Below is a small trained network, with its code and all its weights. Each question gives an input and a class and asks what happens when units are switched off, that is, made to give their printed mean instead of their output.

import numpy as np


def w(rows, s, z=0):
    codes = np.array(rows[::2]) - 128.0
    scale = np.full(codes.shape[1], s)
    scale[-1] = z or s
    return codes * scale


def f(y):
    return y / 2 * (1 + np.tanh(0.7978845608 * (y + 0.044715 * y**3)))


def log_softmax(a):
    a = a - a.max(-1, keepdims=True)
    return a - np.log(np.exp(a).sum(-1, keepdims=True))


def net(x, mask):
    res = np.array(x, float).reshape(1, 7) / 4 @ E
    y = f(res @ A[0][:, :-1].T + A[0][:, -1])
    res = res + np.where(mask, y, B[0][:, -1]) @ B[0][:, :-1]
    return log_softmax(res[-1] @ U[:, :-1].T + U[:, -1])


A, B = {}, {}
E = w([
[164,135,88,151,225,89],'x0',
[183,37,64,53,84,117],'x1',
[131,130,135,122,135,134],'x2',
[130,125,129,132,127,125],'x3',
[127,126,127,133,127,128],'x4',
[124,215,84,78,95,111],'x5',
[130,164,71,183,124,254],'x6',
],0.0087)
A[0] = w([
[72,104,150,85,131,98,66],'N0',
[80,164,195,174,104,131,75],'N1',
[83,119,179,80,115,89,66],'N2',
[98,103,184,84,127,109,79],'N3',
[104,178,205,138,121,173,93],'N4',
[56,115,150,97,86,140,38],'N5',
[89,164,164,189,116,105,48],'N6',
[144,61,94,77,88,165,45],'N7',
[74,166,149,167,194,111,93],'N8',
[121,112,103,135,94,240,67],'N9',
[98,144,170,114,113,146,86],'N10',
[195,190,106,107,180,129,197],'N11',
[72,107,129,140,103,58,75],'N12',
[91,121,74,146,104,161,64],'N13',
[84,129,160,118,80,131,2],'N14',
[133,132,142,154,105,246,78],'N15',
[102,191,109,87,42,108,139],'N16',
[137,132,212,104,51,172,63],'N17',
[100,22,193,187,123,168,111],'N18',
[152,84,95,69,117,141,38],'N19',
[117,112,218,98,86,53,61],'N20',
[115,129,189,138,30,145,62],'N21',
],0.011,0.0065)
B[0] = w([
[178,183,109,136,197,226,156],'N0',
[194,125,154,86,113,191,200],'N1',
[153,188,99,158,172,74,184],'N2',
[132,178,109,103,166,91,173],'N3',
[169,99,177,69,109,182,202],'N4',
[125,121,104,168,117,36,146],'N5',
[188,96,167,62,54,185,171],'N6',
[196,103,205,66,66,138,215],'N7',
[215,83,200,128,45,175,213],'N8',
[182,203,97,144,189,128,226],'N9',
[139,108,64,122,90,41,141],'N10',
[66,68,146,193,125,115,229],'N11',
[187,197,90,148,168,145,163],'N12',
[200,123,164,90,194,166,150],'N13',
[138,105,158,162,95,2,129],'N14',
[124,200,95,170,176,55,229],'N15',
[50,56,190,171,203,183,242],'N16',
[65,65,93,203,70,20,189],'N17',
[44,103,146,108,188,131,254],'N18',
[178,133,147,55,101,202,182],'N19',
[147,204,94,140,191,106,240],'N20',
[100,70,161,174,60,48,190],'N21',
],0.01,0.0059)
U = w([
[103,89,123,183,128,111,254],'0',
[151,254,90,146,198,158,13],'1',
[173,129,146,49,67,166,32],'2',
[29,106,158,122,203,160,146],'3',
],0.0095,0.0062)

Each question gives the input, the list of numbers given to net, and the class t.
The units are the neurons (one row each of A and B). Each row of codes is followed by its name. A weight is (code - 128) times the scale printed after its matrix; where a second scale follows, it is the last column's (A, B and U).
mask holds one flag per neuron, in row order. A switched-off neuron (its flag False) gives its mean, the last column of its row in B, instead of its output. The means were averaged over made-up inputs and are rounded, as every weight is.
A unit's drop is (log p(t) with every unit on - log p(t) with that unit switched off) / (log p(t) with every unit on - log p(t) with every unit switched off).
The circuit of an input: a set's keep is (log p(t) with only the set's units on - log p(t) with every unit switched off) / (log p(t) with every unit on - log p(t) with every unit switched off). Starting from the 12 units with the biggest drops (on a tie, the unit counted first), units are removed one at a time, each time the one whose removal leaves the highest keep (on an exact tie, the one counted first), for as long as the keep stays at least 0.8.
circuit, biggest first: the units of the circuit, biggest drop first
unit that matters most: the unit with the biggest drop
k most important neurons: the k neurons with the biggest drops, biggest first
drop of u: that unit's drop, to one decimal
input [-6,-8,3,-8,-8,3,-8], class 1: unit that matters most	N20
input [7,7,-7,-7,0,-8,-6], class 3: 2 most important neurons	(N18, N8)
input [6,-4,-6,8,2,4,2], class 0: circuit, biggest first	(N11, N8)
input [-5,5,-4,6,0,8,-7], class 3: 2 most important neurons	(N16, N9)
input [-2,-4,-2,0,6,4,0], class 2: circuit, biggest first	(N18, N15)
input [-7,8,-1,2,0,6,8], class 1: 2 most important neurons	(N9, N15)
input [-5,-2,6,2,-4,5,2], class 0: circuit, biggest first	(N17, N21)
input [5,1,-5,-3,5,7,-4], class 3: circuit, biggest first	(N16, N8, N11)
input [-2,-4,8,-6,1,-1,3], class 2: 3 most important neurons	(N4, N16, N20)
input [5,-1,-1,8,0,6,0], class 3: 2 most important neurons	(N17, N21)
input [6,3,-2,6,4,-7,8], class 1: 3 most important neurons	(N9, N15, N16)
input [-1,-5,-8,-7,-2,0,-5], class 1: circuit, biggest first	(N20, N12)
input [-6,3,-4,1,2,-3,7], class 1: 3 most important neurons	(N9, N15, N11)
input [-1,-3,6,3,6,7,2], class 3: unit that matters most	N16
input [-8,-5,5,2,6,6,6], class 0: 2 most important neurons	(N17, N21)
input [2,4,0,3,-8,5,0], class 3: 2 most important neurons	(N8, N16)
input [6,8,8,3,-4,-4,6], class 2: 2 most important neurons	(N7, N19)
input [0,6,3,5,-2,7,0], class 3: 2 most important neurons	(N16, N8)
input [6,-8,-6,-2,4,8,4], class 2: 2 most important neurons	(N8, N6)
input [-4,-2,2,3,-5,8,6], class 3: circuit, biggest first	(N16)
input [0,1,-7,0,-3,3,0], class 3: 2 most important neurons	(N8, N17)
input [-5,3,0,0,-5,6,-7], class 1: drop of N12	0.2
input [4,5,4,-7,-3,-4,-3], class 2: drop of N17	0.4
input [-2,-8,7,5,-1,6,6], class 2: drop of N8	0.2
input [-8,-4,2,-2,6,2,0], class 0: drop of N21	0.1
